Below are the code and all the weights of a small trained network. Each question names an input and a class and asks about switching units off, where a switched-off unit gives its printed mean instead of its output.

import numpy as np


def w(rows, s, z=0):
    codes = np.array(rows[::2]) - 128.0
    scale = np.full(codes.shape[1], s)
    scale[-1] = z or s
    return codes * scale


def f(y):
    return y / 2 * (1 + np.tanh(0.7978845608 * (y + 0.044715 * y**3)))


def log_softmax(a):
    a = a - a.max(-1, keepdims=True)
    return a - np.log(np.exp(a).sum(-1, keepdims=True))


def net(x, mask):
    res = np.array(x, float).reshape(1, 7) / 4 @ E
    y = f(res @ A[0][:, :-1].T + A[0][:, -1])
    res = res + np.where(mask, y, B[0][:, -1]) @ B[0][:, :-1]
    return log_softmax(res[-1] @ U[:, :-1].T + U[:, -1])


A, B = {}, {}
E = w([
[126,246,3],'x0',
[124,75,105],'x1',
[127,65,43],'x2',
[2,209,79],'x3',
[114,51,114],'x4',
[64,82,1],'x5',
[24,153,235],'x6',
],0.0053)
A[0] = w([
[112,217,153,100],'N1',
[167,6,62,103],'N2',
[134,195,148,15],'N3',
[187,225,38,165],'N4',
[195,204,105,75],'N5',
[233,43,89,103],'N6',
[154,27,216,232],'N7',
[103,133,145,246],'N8',
[80,1,237,252],'N9',
[243,122,154,216],'N10',
[137,122,106,55],'N11',
[85,13,55,186],'N12',
],0.01,0.0026)
B[0] = w([
[113,121,1,163],'N1',
[63,74,101,211],'N2',
[121,99,37,137],'N3',
[114,129,152,204],'N4',
[171,109,85,152],'N5',
[77,95,167,201],'N6',
[125,139,246,232],'N7',
[111,170,157,157],'N8',
[103,169,222,255],'N9',
[161,179,241,194],'N10',
[120,78,124,124],'N11',
[95,93,199,222],'N12',
],0.0078,0.0082)
U = w([
[51,33,93,60],'0',
[8,163,148,254],'1',
[124,51,118,49],'2',
[134,170,188,118],'3',
[174,163,94,85],'4',
],0.014,0.0039)

Each question gives the input, the list of numbers given to net, and the class t.
The units are the neurons (one row each of A and B). Each row of codes is followed by its name. A weight is (code - 128) times the scale printed after its matrix; where a second scale follows, it is the last column's (A, B and U).
mask holds one flag per neuron, in row order. A switched-off neuron (its flag False) gives its mean, the last column of its row in B, instead of its output. The means were averaged over made-up inputs and are rounded, as every weight is.
A unit's drop is (log p(t) with every unit on - log p(t) with that unit switched off) / (log p(t) with every unit on - log p(t) with every unit switched off).
The circuit of an input: a set's keep is (log p(t) with only the set's units on - log p(t) with every unit switched off) / (log p(t) with every unit on - log p(t) with every unit switched off). Starting from all 12 units, units are removed one at a time, each time the one whose removal leaves the highest keep (on an exact tie, the one counted first), for as long as the keep stays at least 0.8.
circuit, biggest first: the units of the circuit, biggest drop first
unit that matters most: the unit with the biggest drop
k most important neurons: the k neurons with the biggest drops, biggest first
drop when u is switched off: that unit's drop, to one decimal
input [7,-7,8,8,-7,-6,-1], class 4: unit that matters most	N5
input [3,7,8,6,7,-1,3], class 0: 3 most important neurons	(N9; N7; N10)
input [5,-2,-3,-2,4,1,-7], class 0: circuit, biggest first	(N9; N7)
input [-5,3,7,1,5,-4,-2], class 1: circuit, biggest first	(N2; N9; N7)
input [-4,-7,7,2,6,-4,7], class 3: circuit, biggest first	(N2; N7)
input [1,7,-1,2,0,0,-1], class 2: circuit, biggest first	(N9; N7)
input [1,-6,7,7,1,-1,-6], class 0: 3 most important neurons	(N9; N10; N7)
input [4,6,-5,-7,7,1,-7], class 0: 3 most important neurons	(N2; N6; N9)
input [8,6,1,3,-4,7,-5], class 0: 3 most important neurons	(N9; N10; N7)
input [5,-7,2,1,5,-1,-7], class 0: drop when N7 is switched off	0.3
input [-2,-5,-5,7,2,-6,-4], class 4: drop when N5 is switched off	0.0
input [7,6,2,6,7,-8,1], class 4: drop when N6 is switched off	0.2
input [2,-5,-5,-6,-3,6,3], class 4: drop when N12 is switched off	0.2
input [-1,5,6,-8,1,0,-6], class 0: circuit, biggest first	(N2)
